Each name stands for a flat space through zero: a line, a plane or more. A row that begins with a name and a colon came from that space; any other row is followed by the name of the space it lies nearest, among the names in its block.
z405_z431: [-27  40  10  23 -11  26   8   8  17  -1   6  36   5 -15 -32  -2  -1  -9
  -6 -70 -35]
z129_z942: [ 27  24  31  -6  18  59  45  -8 -59  36  19 -11 -27  15 -30 -58 -16 -19
  25 -12  19]
z459_z227: [-10 -13  14  19  36  17  22 -57 -44 -24 -32 -35  10  -7 -34 -44 -11 -35
 -27  67  44]
z995_z354: [  7  18 -37 -68  -1 -20  26   8  46   6 -37  10  60  49   3  22  20  45
  32  47  73]
z459_z227: [ 23   1  11 -36  -1  17 -12 -11  -2   5 -33  24 -17   9  27  47 -11   6
 -14 -18 -18]
z405_z431: [ 17  -4 -36 -30 -29  -4  17  69  -7 -41   9 -20 -19 -25   6  14  21  -3
  -6 -25   3]
z459_z227: [-37  10 -16  35   4 -20 -30 -19  14   7  18 -17   0 -25  32 -28  30 -17
 -33   9 -54]
z129_z942: [-22 -10  70  71 -35 -86 -96 -24  55  27  41 -19   1  17  11   1  25  10
 -32  -8 -39]
z129_z942: [ 10   4  56  45 -10 -25 -65 -34  12  34  26  -6  -6  -4 -14 -50  26 -24
  -3 -36 -34]
z836_z173: [ 22   2  47  -1 -14 -10 -27   7  32  10  -9  26 -19  42   2  32 -20   8
   4 -47 -17]
z836_z173: [-34   6 -33  15   7  24  -9 -38 -20  31  42  12  12 -54  -3  -1  13  12
  16  12 -11]
z836_z173: [-10  50  -2 -26 -39   8  35  66  28 -30  -2 -25 -17  23 -33  20  -9  18
  24 -30  49]
z995_z354: [ -8 -12   9  35 -24  -1  12  53  12 -22  62  27 -18  -2 -32  22  -2  -2
 -15 -71 -32]
z405_z431: [-15  20  15  -9  17   1  -7 -52  -4  14 -23 -28  -4  25  25  -9  10  -7
 -41  53   4]
z995_z354: [ -5  13   2 -14  11 -18 -27 -41  28  -1 -76   3  37   2  12  -3  -2   2
   9  30  15]
z23_z457: [ 39 -15 -22 -46   0   6   7  39  54 -30 -57  79  25  27 -12  59 -32  16
  52 -64   9]
z836_z173: [  7  14  41  44   8  26  32  34 -19  -9  -8  11 -26   5 -24 -48 -41 -36
   5 -64 -41]
z23_z457: [ 10   4 -26 -24 -22  -5  -1  22 -54   3  -1 -59 -14 -64  35 -20  29   2
  -4  33   5]
z23_z457: [ -1   7  14  17 -31 -20 -26  15  -1   9  16  -1  10 -38  -9  -9  24   3
  -4 -35 -21]
z129_z942: [  3  -5 -50 -35   4  30  65  49 -41 -11  -2 -17 -13 -17  14  20 -35  26
  43  36  40]
z129_z942: [ 31 -50  20  32 -23 -39   0  67 -38   3  43 -36 -27 -21  13 -17 -21  11
  33   2  -2]
z23_z457: [-26  34 -20  -1   9  12 -94 -79  52  22  -9   2 -30 -18  31   9  18 -18
  18 -13 -36]
z129_z942: [  6  20  20 -30  -2 -24 -47 -39  58  30 -37  20  18  49  24  32   7  25
  10   8   8]
z995_z354: [ -7  -7 -17   9  -5  15 -41  -5  15  46 101   9 -63   9  31  36   0  18
  32 -25 -37]
z405_z431: [  4   2   5 -55  20   5  25 -58   7  42  39 -11  17  96  -6  30  26  39
 -20  92  86]
z23_z457: [ 26 -11  11 -20 -10  -5  33  36  -4  -2   2  26  21  24 -11  14   6  14
 -13 -22   5]
z405_z431: [ 20  -7 -71 -48 -15  -1 -10  46  -9 -38 -15 -48 -32 -48  37   4  16  -8
  34  14  18]
z405_z431: [  3  -7  -5  14 -11  -9 -13  34  23 -28 -39  27   7 -29  -7  15 -30  -1
  35 -47 -18]
z459_z227: [-23  70  -8 -25   0  37   6 -18   9  15 -48  -6  -3  -9   8 -10  -8   1
  21  -7   3]
z129_z942: [-45 -28 -83  28  -9 -36  -7  24  30 -41  32  23  58 -70  -5   5  51   0
 -21  -6 -32]
z23_z457: [-36  23  17  43 -24 -25 -35  -7  39  -4 -28  23  48 -43 -42  -4  -6  11
  30 -36  -1]
z995_z354: [-37  33  58  46  -7 -29  13 -25 -12  30  14 -44  27  22 -16 -56  20   2
 -49  45  10]
z23_z457: [ 14 -19 -28  -7  -5   6  12  41  36 -26  20  57  14   8 -34  28  -2   4
  28 -64  -2]
z836_z173: [ 46 -28  -5 -58  15  -7   8 -12  14   2 -17  32  23  57  12  31  22   9
 -23  16  22]
z459_z227: [ -7  30   7 -29 -26 -21 -38   4  66   1 -42  11   1  29  15  60 -17  36
  33 -12  20]
z459_z227: [-38   2 -37 -16   6  -6  -3 -29  56 -31 -64  69  74 -14 -16  71  -6  28
  -6   3  12]
z23_z457: [ 10 -19  18   8   9   6  35  10 -48  12  62 -47 -43  35  10 -21   3  -7
 -35  42  10]
z836_z173: [-12   8 -56 -33   0  36  68  12 -44 -20  14  -2  41 -44 -43  -9  32   6
  -9  25  52]
z23_z457: [ -2   4 -75 -42   1  29   8  10 -27  17  48 -31 -31 -35  34   6  20  15
  39  33  17]
z459_z227: [ -7  -8  21  17  -3 -16 -11 -17  14  -5  -6  22  28   3 -22   9   6   2
 -22  -8  -2]
z836_z173: [-13   6  -9  -6   4   1  31 -15 -37   4  20 -46  14  -4 -13 -30  26   2
 -24  65  45]
z836_z173: [  0 -28   5   7   1 -32 -49 -50  27  28  42  31  33  11   2  18  51  10
 -36   6 -18]
z459_z227: [ 39 -19  50  15  -4 -12  18   6 -50  -9  16 -32   5   7 -36 -67  36 -38
 -54  -3   9]
z129_z942: [-39  32  31  10   6  -5  -1 -49  44 -14 -89  62  71   9 -24  33  -9   6
 -50 -15 -16]
z995_z354: [ 19  -1 -46 -55  -2  38  26  22 -21   4   9  11 -17 -14  15  39  -6  21
  32  -2  19]
z129_z942: [-14  20  -9 -13  13  11  10 -31  23  -1 -56  45  57  -3 -20   8  -3   9
   6  -2  12]
z995_z354: [ -7   1  16 -12  -7  -8 -66 -43  78  41   6  84   9  39  17  98 -14  46
  21 -45 -30]
z995_z354: [-15   1  25  38   7 -11   6  10   5  -3 -17  14   2   6  13 -11 -21 -11
 -24 -18 -48]
z995_z354: [ -8  24  22  -1 -12   8 -12 -35  -9  41  64 -25  -5  14 -29 -19  40   8
  -9  14  31]
z23_z457: [ 12 -12   7   4  41  16  13 -21 -11 -20 -78  12  -1  10  18 -19 -45 -30
   2  14 -16]
z459_z227: [-22  15 -32   8   0  12  -9  19  14  10  12  -7 -32 -18  29  10 -30  12
  55  -6 -16]
z459_z227: [-13  16 -18  12 -11  -7   9  27  10  19  43   6  14  -9  -1 -27  29   5
   5 -24 -23]
z129_z942: [ 27  16  47  -3 -17  -9   0  22 -16  53   9  -8 -13  22  23 -18 -10  20
  23 -16 -14]
z405_z431: [ 40  -8  81   9 -37 -38 -68 -36 -44  54  12 -48  -4 -29  -2 -32  34   7
  -6  13  14]
z459_z227: [   4   40   56   31  -38    3   -3   41   11  -11  -39   28   16  -32
  -55  -21  -19  -11   19 -104  -23]
z995_z354: [ 14  -9 -15  -4  -2   0  -8  11 -30 -27 -29 -42 -16 -45   5 -27  -4 -22
  16  17  15]
z23_z457: [-36  29  22  23 -10 -14 -17 -33 -21  32 -17 -46  10 -32  14 -19  -7  20
   8  56  17]
z836_z173: [-11  -6  38  78 -22 -20 -54   7 -22  22  73 -66 -60 -41 -14 -57 -13 -17
  47 -11 -10]
z836_z173: [-12  22  21  14  -1   7 -38 -30  34  35  22  12 -20  23  -5   9 -15  10
  37 -20  -4]
z836_z173: [-13  16  28  15  10  31  -5 -27 -25  46  -1  21 -27  -9  32  20 -40  13
   6 -10 -45]
z405_z431: [-25  25  -1 -21 -47 -24 -16  46  65 -15   0  18 -11  23  16  99 -13  50
   0 -34  -1]
z405_z431: [ -3  -6  21  18  11   1 -23 -48 -27  27   9 -10  -2 -16  11 -21  12 -11
 -24  21 -20]
z23_z457: [ 13  19  67  43 -24 -27   9  28 -16  -5  -7 -44  14   1 -58 -84   7 -24
   2 -20  27]
z405_z431: [ 26 -14 -36 -29  14  10   9   6   7 -37 -36   7  16  -7 -22 -14   4 -20
  28  -3  34]
z405_z431: [  2 -24 -49 -37  30  20   7 -42   8  -4  18  20  13  20  -4  28  19   4
  -3  41  35]
z459_z227: [ -9 -10 -13  14   6  23  16   5 -29   2  35  10 -17 -23   5   4  -2  -7
 -17 -13 -32]
z405_z431: [ 46 -62 -43 -47  20 -26 -28 -17   7 -31 -39 -13  13   3  16  18   3  -1
  35  62  59]
z405_z431: [  26   10   -5  -45   24   54  105   11 -106   62  -11  -21   21   -5
    3  -38  -41   42   66   78   73]
z836_z173: [ -2  -1 -13 -17  30 -11  23 -32   7 -19 -40 -20  37  35  -5 -33  20 -16
 -30  65  40]
z836_z173: [-48  14 -33  12  13   0  -1 -52  -7 -13 -24 -30  41 -45 -21 -24  15  -3
  -2  70  44]
z459_z227: [ -6  22 -52 -51  27  52  31 -21 -32  22  13 -28 -39   8  47   6   0   5
   7  55  13]
z129_z942: [ -3   4 -43 -69  21  34  78  15  -3 -11 -69  46  37  26  19  78 -50  51
  22  43  46]
z129_z942: [-50  24 -45  30  -2  25  40  18 -26 -29  28 -20  10 -62 -33 -38  19 -20
 -16  -3  -4]
z995_z354: [ -4  42  82  42 -67 -47 -56  45  16  19 -26 -27 -17 -32   7  -6 -16  15
  15 -66 -39]
z995_z354: [  0  13 -30 -20  12   4   0 -15 -21  -7 -44 -49   2 -29  20 -41   6 -14
  21  53  28]
z23_z457: [  7 -20 -26  19  -5   6  22  50 -17 -25  24  -7  -9 -33 -27 -22 -17  -8
  46 -22  12]
z129_z942: [-54  -4 -30  24   6   0  12 -18  12 -26   9  15  25 -23 -14  33  -1   9
 -30  22  -2]
z995_z354: [ 28  22  30 -31   2   7  22 -16 -23   4 -59  -7  35   9 -23 -36  16 -10
 -16  11  34]
[  6   4  10   3  -1 -15 -14  11  26  10  18 -13 -23  40  18  -8   1  -2
   6  -4  -9] -> z836_z173
[  4  16  32  18 -13  -6 -12   9 -27 -28 -21 -69 -42 -17   0 -45   4 -40
 -30   4  -2] -> z459_z227
[-11  22   3  21 -18   2 -38  -7 -22  34  50 -44 -39 -41  21 -38  26 -10
   6  -8 -31] -> z405_z431
[ -8 -15  -9  -1  10   2 -15 -35  10  -5   6  14  10   2 -13  22   6   2
  -7  15  15] -> z995_z354
[ -4  13 -17 -43  -6  -4  -7 -20  44  -4 -10  41  35  29   1  49  42  15
 -44 -10   0] -> z23_z457
[ 43  19   9 -47 -21  29  31  59 -30  -3   5 -46 -63  23  -2   3 -29   8
  51 -10  52] -> z459_z227
[-27  37   9  -2  26  40 -20 -71  -8  29 -36   3 -21  -6  33   5 -19 -10
 -13  18 -31] -> z459_z227
[ -9  -3  38  10 -31   7   0  14  -4 -38  -2  19 -17 -11 -34  69 -16   5
 -50 -45  -5] -> z459_z227
[ 40 -20  27 -24  29  22   8 -41   0   9 -35  60  28  40 -25  10  -9  -9
  -8 -17   8] -> z836_z173
[-34  16  15  40  -5  -1 -54 -41  45 -23  12  32  -4 -13 -18   8  37 -40
 -73 -65 -70] -> z405_z431
[   9   -4   73   52   28   48  -49 -101  -52   98  -17   77   14  -57
  -12  -17  -54    4   54  -43  -58] -> z129_z942
[-18  43  68  42 -30  -5 -32  -6   4  41 -16  10   2 -25 -12 -10 -24  14
  21 -52 -33] -> z405_z431
[  4 -15 -34 -17  -8 -12  20  27 -16 -10  32 -19   8 -13   9  -5  36   4
 -22  21   8] -> z836_z173
[ 17 -46   3  16   3 -29 -26 -12 -28  35  82 -43 -27   8  27 -22  26   4
  -1  50   3] -> z405_z431
[-35  -8 -89 -38 -11   7  45  22 -18 -28  53 -29  15 -34  -2  38  41  30
 -18  64  53] -> z23_z457
[ -6  23  30  33  -7 -29  -6  22  97 -37   3  45  36  71 -67 -32  30 -33
 -27 -87 -16] -> z836_z173
[-21  30  43  10 -12 -12 -27 -45  -9  64  29 -16   1   9  26  -2  25  23
 -35  25 -20] -> z23_z457
[ -6  18  57  17 -21 -27 -73 -48  36  31 -31  11  10   0  -5  22  -9  18
  17 -15  -2] -> z405_z431
[  5  -4  37   7  10  -1   0 -25  11 -10 -18  14   7  36 -23   4  -6 -12
 -32  -4   6] -> z129_z942
[ 30 -39  41  24 -21 -28 -63 -10 -25  12  20 -39 -37 -29   0   2 -15   2
  33   9  16] -> z836_z173
[-47 -20 -58  37  -9   2 -40  -7   2 -21  94 -29 -45 -60   1  18  26 -11
  -5   5 -20] -> z23_z457
[ 50  -3  24 -11   1   8  -2  30  30   0 -10  52   0  39 -25 -14  -6 -17
  29 -86 -19] -> z23_z457

Rows lie near named flat spaces through zero. A row that begins with a name and a colon came from that space; any other row is followed by the name of its block's space that it lies nearest.
z106_z408: [  1 -16 -13  86 -34 -12 -18  48  18  40   6  -6 -24  36  -4 -18  -6  -3
 -29 -37  24]
z755_z857: [ 34  -5 -22  40  -5   1  -3  50  23  34  10 -45  -7  29   8 -21 -24 -10
 -11 -14  -5]
z106_z408: [  3  24   4  65 -17  41  30  -1  53  23  25 -29 -10  44   0  10 -27  -6
 -57 -40 -62]
z29_z608: [-20 -12   1  42  32  53   2 -23  22 -45 -16  75  52 -17   8  22  18 -30
 -19  14  21]
z29_z608: [  2  23 -21  10   9 -25 -29  19  13   0  -5  21  13  26  26 -62 -23  44
 -24  13  -6]
z755_z857: [ 14   2  -2 -32  10  26   9  12  24 -23 -19   5  52 -14   3  25 -45 -13
  -7  30  -5]
z106_z408: [ 32   1   7 -42  -7 -44 -27  20 -34  18 -22 -22 -21 -20   9 -36  21  15
  47  14  80]
z588_z595: [-35  15  62   9  12 -10 -10  26 -10  35   6  14  31  -6   2  21   8 -15
 -14 -19   9]
z29_z608: [-12 -50  12 -70  21 -42   9  -5 -73   0 -16 -28 -20 -58 -40  35  51 -20
  77   0   7]
z29_z608: [ 30   5  44  12 -55 -12  26   8  22  12  20 -35 -43   0  39  29  12 -62
 -17 -39  25]
z29_z608: [ 24 -11   6 -17 -53 -12  61   2  10   5 -10 -38 -52 -34  48  11  57 -48
 -36 -50 -18]
z588_z595: [ 39 -34 -77 -49  -2  -6  -1 -19  54 -81  -2 -20 -69 -45  -8 -65  10  11
  24  41  34]
z29_z608: [ 19   7 -11 -12  28   9 -25  18  70 -21 -13 -27 -25 -30 -34 -69 -10  34
   7  20  60]
z29_z608: [ 20  26 -12  -4 -29   5  11   3  59   0  11 -34 -53  -3  19 -54   6  18
 -39 -13   8]
z106_z408: [-19   2 -20  15 -16  35  20 -56   6  -8  37  -4 -67  -3 -12  -6  54   3
  -3 -13  -8]
z588_z595: [ 42 -12  -7 103  17  77   2  56  55  36  -2 -19  28  12  11   1   6 -57
 -22 -19  61]
z106_z408: [ 25  17  15 -23 -23 -66  26  58 -25  65 -48 -48 -18 -18  57 -57  52  17
 -37 -58 -14]
z106_z408: [-43 -37  -5 -36   9  15  -5  -2   1 -63  17  84  41 -55  30  41  24 -64
  -3  46  31]
z106_z408: [ 24 -27 -13 -34   9 -55 -13  17  11 -48 -25   7 -11 -34  19 -36   3 -10
  18  15  27]
z755_z857: [ 29  16 -54  78 -58 -19 -31  27 -13  70  39 -25 -89  61  46 -92  47  32
 -16 -28  57]
z588_z595: [ 21  34  36  -8  27  50  10 -28  29  -3  -8 -25  21  -2 -25  18 -24   6
  13   8  10]
z755_z857: [  2   9   0 -79   1 -32  -6   2 -93  20 -43  22  54 -12  25  13   6  28
  35  32   6]
z106_z408: [ 24   1  10 -31 -21 -43 -15   2 -13 -17 -28  12 -17 -22  29 -28  19   4
  16   8  64]
z755_z857: [-16 -13  -7  71  21  25 -30  39  -2  13 -24  72  52  -6  30 -20  38 -18
 -24   2  72]
z755_z857: [ 46  23   4 -23  -4  20   9  45  51 -15 -17   9  49 -21  82 -19 -16 -42
 -41  23  39]
z755_z857: [-37 -26  23   9   1  42  14   5 -35   5 -17  61  62 -34  10  75  38 -56
  -7   2  31]
z29_z608: [-31  22  -4  22  38 -22 -47   9 -15  28 -32  23  14  15 -41 -70   0  94
   2   1  17]
z29_z608: [ 38 -11  15  34 -57  47  44   8  43   8   2 -40 -12   5   3  67 -22 -65
 -25 -29  12]
z106_z408: [  2  17   9  65 -24  28   5   8  17  36   0  -9  11  48 -15  21 -37  10
 -32 -28 -17]
z106_z408: [ -6  -7 -19  53  -1  11 -31 -16 -31  37   9 -18 -28  46 -73  -1 -15  50
  43  -3  20]
z29_z608: [ 24  21  50  15 -34 -44  13  31  -8  58  -6 -56 -30  17  18  -4   6  -6
 -14 -57  -2]
z588_z595: [-21  15  11  23 -34  53  -4 -17  -6  34  26   4  -7  19 -26  39  -2   2
  -2   3  36]
z588_z595: [ 23 -12 -15   2  26  18  12   5 -13  -6  -3   2  21 -11  32   2  28 -35
  12   7   0]
z755_z857: [-13   5   8  32 -40  26  12 -29  30   8  55 -22 -75  10 -11  10  27 -20
 -14 -25  11]
z588_z595: [-14 -30   6 -62 -31   5   9 -45 -19 -55  -6  32 -15 -51 -16  56  18 -30
  35  32  50]
z588_z595: [ 10   1 -10 -32 -23 -37  19 -17   4 -19   0 -22 -41  -3  11 -16   1  12
  -8 -12 -40]
z755_z857: [ 32  11  16 -10   8   0   7  51 -18  54 -10 -49  37  12  14  14 -24 -14
   7  -7 -10]
z755_z857: [-13 -11  -4 -65   7 -11   0 -27  -5 -64 -21  47  27 -38   6  16  -9  -1
  11  41   2]
z588_z595: [ 14  34  22 -73  36  15   2 -69  -6 -45  -5  -5  13 -12 -22  10 -25  30
  47  42 -10]
z588_z595: [ -9   3  39  61 -72  49  40  33  22  75  42 -35 -42   1  28  50  53 -76
 -56 -65  32]
z29_z608: [  3 -28 -38  31 -82  36  27 -24  31 -41  -1  46 -34 -11  32  30  24 -43
 -44  -4  42]
z755_z857: [-17  -5  14  36 -27  25   5   4 -22  43  26   0 -19   6   3  29  42 -30
  -4 -23  30]
z588_z595: [  4 -11 -11  -6 -35  23  36   6  -6  24  36 -23 -45 -24  46  12  72 -58
 -16 -22   9]
z588_z595: [ -4  21  -7  -5 -14 -30   0   2  30   9   3 -35 -42  17 -19 -47 -24  54
 -25 -19 -41]
z106_z408: [ 12   9  11  -1  19   9   5  37 -22  52 -28 -39  53  20 -28  25 -44  19
   7  -7 -33]
z29_z608: [-15   1  -1 -12  29  31   3 -26  -3 -22  24  17  23  -2  -5  25  -4 -15
  13  24 -25]
z106_z408: [-18 -28 -21 -32  27 -58 -33 -11 -51 -24 -16  27 -15 -21 -18 -36  30  33
  50  21  18]
[ 28 -18  -5 -35  -3 -25 -20  13 -12 -13 -18 -10 -13 -27  -2 -16   8  -4
  43  23  70] -> z106_z408
[  36   10   39   37  -17   12   41   45   17   78   37 -106  -31   25
    8   30    0  -55  -15  -64  -43] -> z755_z857
[ -7  -4  11  12 -41  13 -17  58 -66 108  -6 -21  -1  -5  -2  14  51  -5
  18 -15  98] -> z106_z408
[  5 -18   4  22 -12  32  -2  23  30 -17  -6  23  46   1  -4  49 -47 -41
 -13  17  25] -> z106_z408
[-20  -4  27 -13  33 -24 -41  10  -3 -12  10  21   5 -21 -16 -18   7   1
  32  22  51] -> z755_z857
[-10 -24   2  53 -20  56   8  27  -1  34  -6  14  24  -7 -10  48  21 -43
 -14 -14  50] -> z588_z595
[  5   6 -20   0 -37 -19  16 -21 -44  23  -2  -5 -36  17  25 -11  36  19
  -6 -22 -20] -> z755_z857
[ -1  52 -16  35 -59  -6  -9  -6  18  24  42  12 -23  74  51 -32 -36  34
 -60  -8 -32] -> z29_z608
[-38 -28 -15 -29  -7   2  13 -28 -53 -10 -23  42  -1 -40 -10  22  61   3
  12   4  10] -> z106_z408
[  9 -21 -15   2 -67  -2 -15 -12  30 -34  21  14 -63 -13   2   2   6 -23
   5  15  88] -> z29_z608
[  6 -15   0 -19 -11 -24  21   4 -11  -9 -13   0 -15 -28  31  -3  40 -25
  -7 -17  -5] -> z29_z608
[  -3    9   -1  -24   43  -31   18  -38   -2  -50  -43   13   39   10
  -18   -1  -47   45   -6   -1 -109] -> z106_z408
[ 24 -34   3   5  16  -8 -34  29  21 -40 -14  21  29 -18  -9  11 -33 -37
  35  35  75] -> z29_z608
[-29  -5  -7 -25  40 -35 -62 -21  10 -62  -4  62  -1 -22 -27 -55  -7  46
  34  52  57] -> z755_z857
[ 36   6   4  23 -21 -13 -14 -10 -36  32 -62 -27   4  38 -57   9 -45  63
  37 -11  30] -> z106_z408
[ 39  -9 -21 -37  12   4  20  -5  -3   9 -16 -74 -38 -21 -33 -17  13  17
  40  -4  -5] -> z106_z408
[ -5   3  15  25 -32  -1  -3  29  -2  26  -7  19  13   5  28   9   7 -17
 -30 -15  32] -> z106_z408
[-14   0  35 -71  21 -41  -6 -34 -20 -52 -27  26  22 -32 -18  21 -19  14
  31  24  -8] -> z588_z595
[ -16   89   56  -19    7   43   57  -47   -6   40    1  -14   47   34
   32   31  -14   31  -61  -33 -121] -> z106_z408
[ -5   1  37 -14  26  30 -16   3  33 -19   1  10  17 -40 -20  11   4 -25
  18  23  72] -> z588_z595
